Below is a small trained network, with its code and all its weights. Each question gives an input and a target symbol and asks what happens when units are switched off, that is, made to give their printed mean instead of their output.

import numpy as np


def w(rows, s, z=0):
    codes = np.array(rows[::2]) - 128.0
    scale = np.full(codes.shape[1], s)
    scale[-1] = z or s
    return codes * scale


def norm(h):
    return h / np.sqrt((h * h).mean(-1, keepdims=True) + 1e-5)


def f(y):
    return np.maximum(y, 0)


def softmax(a):
    e = np.exp(a - a.max(-1, keepdims=True))
    return e / e.sum(-1, keepdims=True)


def log_softmax(a):
    a = a - a.max(-1, keepdims=True)
    return a - np.log(np.exp(a).sum(-1, keepdims=True))


def net(x, mask):
    ids = ['λμξφψω'.index(c) for c in x.split()]
    T = len(ids)
    res = E[ids] + P[:T]
    u = 0
    for l in range(2):
        q, k, v = (norm(res) @ M[l].T for M in (Q, K, V))
        z = softmax(np.where(np.tri(T) > 0, q @ k.T / 2**0.5, -1e9)) @ v
        res = res + np.where(mask[u], z, O[l][:, -1]) @ O[l][:, :-1]
        u += 1
        y = f(norm(res) @ A[l][:, :-1].T + A[l][:, -1])
        res = res + np.where(mask[u : u + 4], y, B[l][:, -1]) @ B[l][:, :-1]
        u += 4
    return log_softmax(norm(res)[-1] @ U[:, :-1].T + U[:, -1])


Q, K, V, O, A, B = {}, {}, {}, {}, {}, {}
E = w([
[143,167,129,134,97,132,115,165,150,127,196,121],'λ',
[151,63,125,133,91,171,113,44,3,191,79,103],'μ',
[146,112,156,146,147,175,111,120,128,142,67,124],'ξ',
[133,157,82,125,159,128,113,111,67,111,117,70],'φ',
[147,113,154,133,165,94,131,139,78,142,78,155],'ψ',
[95,80,141,120,160,147,134,115,135,103,168,142],'ω',
],0.019)
P = w([
[189,48,200,254,164,94,140,146,215,162,141,21],'0',
[148,101,200,187,105,148,85,102,41,117,134,171],'1',
[142,146,128,181,98,144,150,112,69,80,131,159],'2',
[139,142,120,148,102,163,156,101,98,102,123,162],'3',
[133,154,109,122,103,155,161,79,114,95,119,165],'4',
[130,159,91,96,117,150,149,75,117,100,106,168],'5',
[129,165,76,73,108,133,153,53,133,101,97,171],'6',
[123,171,69,49,105,132,143,22,139,101,92,192],'7',
],0.0077)
Q[0] = w([
[117,122,159,152,181,29,143,241,89,114,152,63],'L0H1',
[182,155,138,149,117,185,65,48,2,130,91,175],'L0H1',
],0.0055)
K[0] = w([
[108,86,174,206,98,134,117,134,119,125,133,113],'L0H1',
[71,112,94,2,195,104,139,93,148,122,85,170],'L0H1',
],0.0073)
V[0] = w([
[176,181,165,116,19,170,74,146,156,146,122,70],'L0H1',
[104,119,132,131,88,123,108,201,139,26,254,134],'L0H1',
],0.0056)
O[0] = w([
[38,254,105,134,132,156,95,63,38,164,100,209,76],'L0H1',
[98,101,65,41,170,120,49,124,169,85,45,121,2],'L0H1',
],0.0069,0.0076)
A[0] = w([
[130,51,154,174,154,111,134,126,191,126,192,28,50],'L0N1',
[106,164,109,182,157,111,50,184,217,182,117,63,4],'L0N2',
[53,202,68,126,146,208,87,28,98,184,53,104,179],'L0N3',
[173,149,114,99,115,145,159,167,148,3,141,164,215],'L0N4',
],0.0057,0.0035)
B[0] = w([
[101,129,108,125,90,143,124,96,68,112,107,254,230],'L0N1',
[172,207,172,217,204,111,119,106,150,149,173,44,145],'L0N2',
[211,64,111,162,135,81,155,147,82,79,91,225,252],'L0N3',
[149,32,132,136,194,176,122,119,144,239,117,146,236],'L0N4',
],0.0081,0.0034)
Q[1] = w([
[237,103,94,156,191,137,156,97,160,139,72,226],'L1H1',
[2,157,179,133,58,75,162,106,154,72,175,8],'L1H1',
],0.0075)
K[1] = w([
[163,253,115,30,107,101,87,128,192,141,135,206],'L1H1',
[105,55,254,231,208,163,241,96,75,89,133,81],'L1H1',
],0.0061)
V[1] = w([
[197,122,127,174,188,153,108,77,38,162,111,155],'L1H1',
[90,171,137,177,84,159,74,135,191,123,255,16],'L1H1',
],0.0038)
O[1] = w([
[82,156,121,28,163,152,94,134,225,43,139,61,253],'L1H1',
[198,52,89,7,69,162,149,93,1,88,140,162,71],'L1H1',
],0.008,0.0077)
A[1] = w([
[144,41,146,114,96,149,158,83,91,138,143,85,78],'L1N1',
[94,126,173,147,131,1,152,197,151,156,119,106,3],'L1N2',
[71,90,128,149,127,118,120,99,167,113,80,126,111],'L1N3',
[106,152,185,176,103,142,110,126,156,163,90,106,153],'L1N4',
],0.01,0.0033)
B[1] = w([
[57,161,83,152,128,84,89,141,167,172,138,90,208],'L1N1',
[166,109,10,205,44,140,122,169,164,68,206,173,175],'L1N2',
[107,153,179,143,75,113,198,116,58,134,215,147,187],'L1N3',
[162,121,133,44,90,137,103,205,167,152,84,111,254],'L1N4',
],0.011,0.0085)
U = w([
[63,50,55,37,233,114,19,135,235,137,102,217,95],'λ',
[183,152,176,181,237,137,139,105,139,80,185,61,74],'μ',
[103,168,227,182,94,188,197,49,63,149,214,238,246],'ξ',
[49,219,120,145,85,55,135,197,111,255,230,62,2],'φ',
[208,46,38,129,44,142,151,158,112,33,151,200,137],'ψ',
[169,130,244,50,103,168,185,164,126,133,91,112,227],'ω',
],0.0056,0.0025)

Each question gives the input, a string of symbols that net reads in full, and the target symbol t.
The units are the heads (2 rows each of Q, K, V and O) and the neurons (one row each of A and B). Each row of codes is followed by its name. A weight is (code - 128) times the scale printed after its matrix; where a second scale follows, it is the last column's (O, A, B and U).
mask holds one flag per unit, layer by layer, with each layer's heads first. A switched-off unit (its flag False) gives its mean, the last column of its rows in O or B, instead of its output. The means were averaged over made-up inputs and are rounded, as every weight is.
A unit's drop is (log p(t) with every unit on - log p(t) with that unit switched off) / (log p(t) with every unit on - log p(t) with every unit switched off).
The circuit of an input: a set's keep is (log p(t) with only the set's units on - log p(t) with every unit switched off) / (log p(t) with every unit on - log p(t) with every unit switched off). Starting from all 10 units, units are removed one at a time, each time the one whose removal leaves the highest keep (on an exact tie, the one counted first), for as long as the keep stays at least 0.8.
circuit, biggest first: the units of the circuit, biggest drop first
top k neurons: the k neurons with the biggest drops, biggest first
top k neurons in layer l: the k neurons of layer l with the biggest drops, biggest first
drop of u: that unit's drop, to one decimal
input ξ μ ω ω λ, target λ: circuit, biggest first : L0H1, L0N4
input ξ ω λ ξ, target λ: top 2 neurons : L0N3, L1N1
input ξ ξ ψ ψ φ λ ξ, target ψ: top 2 neurons : L0N3, L1N3
input ψ ω μ μ λ ω φ μ, target λ: circuit, biggest first : L1N1, L0H1
input ψ λ ψ, target φ: top 2 neurons : L1N1, L0N3
input ω ξ ω ξ ω λ φ, target λ: top neuron : L0N4
input ψ φ ξ λ λ ω, target ξ: top 3 neurons in layer 1 : L1N3, L1N4, L1N1
input φ λ ψ ψ ξ ξ μ ξ, target ξ: top 3 neurons : L1N4, L0N3, L1N2
input μ λ ξ ξ ω, target λ: top 3 neurons in layer 1 : L1N1, L1N3, L1N2
input ψ λ ξ μ φ ξ ψ, target φ: top 2 neurons in layer 1 : L1N1, L1N4
input λ ξ ψ ξ, target φ: top 4 neurons : L1N1, L0N2, L0N3, L1N4
input λ φ ξ, target ψ: top 4 neurons : L0N2, L1N3, L0N4, L1N4
input ψ ξ ξ ξ λ, target ξ: top 3 neurons : L1N4, L0N4, L1N2
input λ ψ ω ξ, target λ: top neuron : L0N2
input λ ω ξ ψ, target λ: top 2 neurons : L0N2, L1N1
input λ μ ξ ξ ξ ψ ξ, target φ: top 2 neurons : L1N1, L0N2
input ψ ω ξ ψ, target ψ: drop of L1N2 : 1.6
input ξ ψ λ ω, target λ: drop of L1H1 : 1.2
input ξ λ ξ ξ ξ ω φ, target λ: drop of L0H1 : 0.7
input ξ ξ λ ξ φ, target ψ: circuit, biggest first : L1H1
